Here is a tiny trained network, its code and every weight. The questions are about switching its units off for an input and a target symbol, where a switched-off unit gives its printed mean instead of its output.

import numpy as np


def w(rows, s, z=0):
    codes = np.array(rows[::2]) - 128.0
    scale = np.full(codes.shape[1], s)
    scale[-1] = z or s
    return codes * scale


def norm(h):
    return h / np.sqrt((h * h).mean(-1, keepdims=True) + 1e-5)


def f(y):
    return np.maximum(y, 0)


def softmax(a):
    e = np.exp(a - a.max(-1, keepdims=True))
    return e / e.sum(-1, keepdims=True)


def log_softmax(a):
    a = a - a.max(-1, keepdims=True)
    return a - np.log(np.exp(a).sum(-1, keepdims=True))


def net(x, mask):
    ids = ['γζλμξπστφω'.index(c) for c in x.split()]
    T = len(ids)
    res = E[ids] + P[:T]
    r = norm(res)
    for j in range(2):
        rows = slice(2 * j, 2 * j + 2)
        q, k, v = (r @ M[0][rows].T for M in (Q, K, V))
        z = softmax(np.where(np.tri(T) > 0, q @ k.T / 2**0.5, -1e9)) @ v
        o = O[0][rows]
        res = res + np.where(mask[j], z, o[:, -1]) @ o[:, :-1]
    y = f(norm(res) @ A[0][:, :-1].T + A[0][:, -1])
    res = res + np.where(mask[2:18], y, B[0][:, -1]) @ B[0][:, :-1]
    return log_softmax(norm(res)[-1] @ U[:, :-1].T + U[:, -1])


Q, K, V, O, A, B = {}, {}, {}, {}, {}, {}
E = w([
[153,77,131,7],'γ',
[207,184,34,149],'ζ',
[254,101,93,121],'λ',
[203,63,125,86],'μ',
[28,77,45,210],'ξ',
[169,54,149,26],'π',
[147,93,130,40],'σ',
[195,25,211,132],'τ',
[173,53,149,10],'φ',
[53,183,155,77],'ω',
],0.013)
P = w([
[123,135,254,117],'0',
[150,160,92,76],'1',
[140,151,90,66],'2',
[136,149,75,51],'3',
[127,150,74,48],'4',
[116,158,68,43],'5',
[113,159,66,33],'6',
[106,161,66,32],'7',
[82,161,78,36],'8',
],0.0084)
Q[0] = w([
[132,171,95,112],'head 1',
[129,54,130,88],'head 1',
[153,99,118,249],'head 2',
[153,160,143,53],'head 2',
],0.017)
K[0] = w([
[77,205,141,94],'head 1',
[40,212,66,194],'head 1',
[254,196,198,133],'head 2',
[67,103,61,168],'head 2',
],0.0098)
V[0] = w([
[162,111,185,79],'head 1',
[10,125,110,144],'head 1',
[100,76,32,126],'head 2',
[25,78,246,165],'head 2',
],0.011)
O[0] = w([
[159,75,150,149,253],'head 1',
[28,116,141,172,222],'head 1',
[93,71,4,195,162],'head 2',
[190,126,193,208,55],'head 2',
],0.011,0.0027)
A[0] = w([
[73,141,130,108,193],'neuron 1',
[196,126,102,90,192],'neuron 2',
[101,87,96,186,156],'neuron 3',
[175,159,130,109,128],'neuron 4',
[46,135,94,168,113],'neuron 5',
[163,131,90,181,145],'neuron 6',
[108,145,148,170,100],'neuron 7',
[142,145,94,71,163],'neuron 8',
[94,113,65,155,60],'neuron 9',
[168,38,154,53,106],'neuron 10',
[167,83,141,196,82],'neuron 11',
[213,208,126,95,126],'neuron 12',
[154,110,160,132,2],'neuron 13',
[161,171,143,80,68],'neuron 14',
[150,171,254,139,56],'neuron 15',
[175,155,181,143,25],'neuron 16',
],0.015,0.0054)
B[0] = w([
[158,159,78,180,244],'neuron 1',
[113,141,174,114,216],'neuron 2',
[166,33,212,132,166],'neuron 3',
[91,78,186,121,155],'neuron 4',
[129,98,84,93,198],'neuron 5',
[111,168,206,120,151],'neuron 6',
[169,150,110,115,139],'neuron 7',
[114,131,169,119,255],'neuron 8',
[125,68,108,112,169],'neuron 9',
[50,123,164,2,213],'neuron 10',
[104,252,154,178,143],'neuron 11',
[144,76,195,157,180],'neuron 12',
[139,124,143,108,133],'neuron 13',
[148,50,152,151,167],'neuron 14',
[125,73,30,75,175],'neuron 15',
[82,63,82,55,142],'neuron 16',
],0.0095,0.0088)
U = w([
[115,62,240,21,184],'γ',
[91,217,2,29,221],'ζ',
[185,165,108,131,43],'λ',
[156,148,102,147,77],'μ',
[127,149,236,253,205],'ξ',
[147,149,110,145,34],'π',
[163,124,96,143,68],'σ',
[124,153,132,141,4],'τ',
[160,158,124,142,53],'φ',
[79,51,89,183,32],'ω',
],0.0086,0.0039)

Each question gives the input, a string of symbols that net reads in full, and the target symbol t.
The units are the heads (2 rows each of Q, K, V and O) and the neurons (one row each of A and B). Each row of codes is followed by its name. A weight is (code - 128) times the scale printed after its matrix; where a second scale follows, it is the last column's (O, A, B and U).
mask holds one flag per unit, heads first, then neurons. A switched-off unit (its flag False) gives its mean, the last column of its rows in O or B, instead of its output. The means were averaged over made-up inputs and are rounded, as every weight is.
A unit's drop is (log p(t) with every unit on - log p(t) with that unit switched off) / (log p(t) with every unit on - log p(t) with every unit switched off).
The circuit of an input: a set's keep is (log p(t) with only the set's units on - log p(t) with every unit switched off) / (log p(t) with every unit on - log p(t) with every unit switched off). Starting from the 12 units with the biggest drops (on a tie, the unit counted first), units are removed one at a time, each time the one whose removal leaves the highest keep (on an exact tie, the one counted first), for as long as the keep stays at least 0.8.
circuit, biggest first: the units of the circuit, biggest drop first
k most important neurons: the k neurons with the biggest drops, biggest first
which heads matter: for each layer, one digit per head in row order, 1 if its drop is at least 0.15 and else 0, layers parted by /
drop of u: that unit's drop, to one decimal
input ω ω ω ω λ ζ, target γ: circuit, biggest first : neuron 12
input ω ω ω, target ζ: which heads matter : 10
input ω σ ξ ω ζ σ, target ω: which heads matter : 01
input σ μ τ σ ω ω σ, target ζ: which heads matter : 10
input ζ σ ω ξ, target ζ: which heads matter : 01
input ω ξ φ, target ω: which heads matter : 11
input ω ω σ ζ ξ φ, target ω: 2 most important neurons : neuron 3; neuron 10
input ξ π σ ζ ζ λ τ ω ω, target ξ: 2 most important neurons : neuron 11; neuron 10
input ξ μ φ, target ξ: which heads matter : 11
input ξ ω ω ζ ω ζ, target ξ: circuit, biggest first : head 2; neuron 6
input ξ ω γ, target ξ: circuit, biggest first : head 2; neuron 11
input ξ μ ω γ ζ ω φ σ ω, target ξ: 3 most important neurons : neuron 11; neuron 3; neuron 10
input ω μ ξ γ σ σ τ π γ, target ω: 2 most important neurons : neuron 3; neuron 10
input ω γ ω ξ μ, target ω: circuit, biggest first : head 2
input ω ω ω ω ζ ζ ω ξ ζ, target ω: circuit, biggest first : head 2; neuron 3
input ξ ζ σ, target ξ: drop of neuron 1 : 0.0
input ω ω γ ξ ω ω ω π, target ω: drop of head 2 : 0.9
input ω ω ω σ ζ φ λ σ σ, target ζ: drop of neuron 10 : -0.1
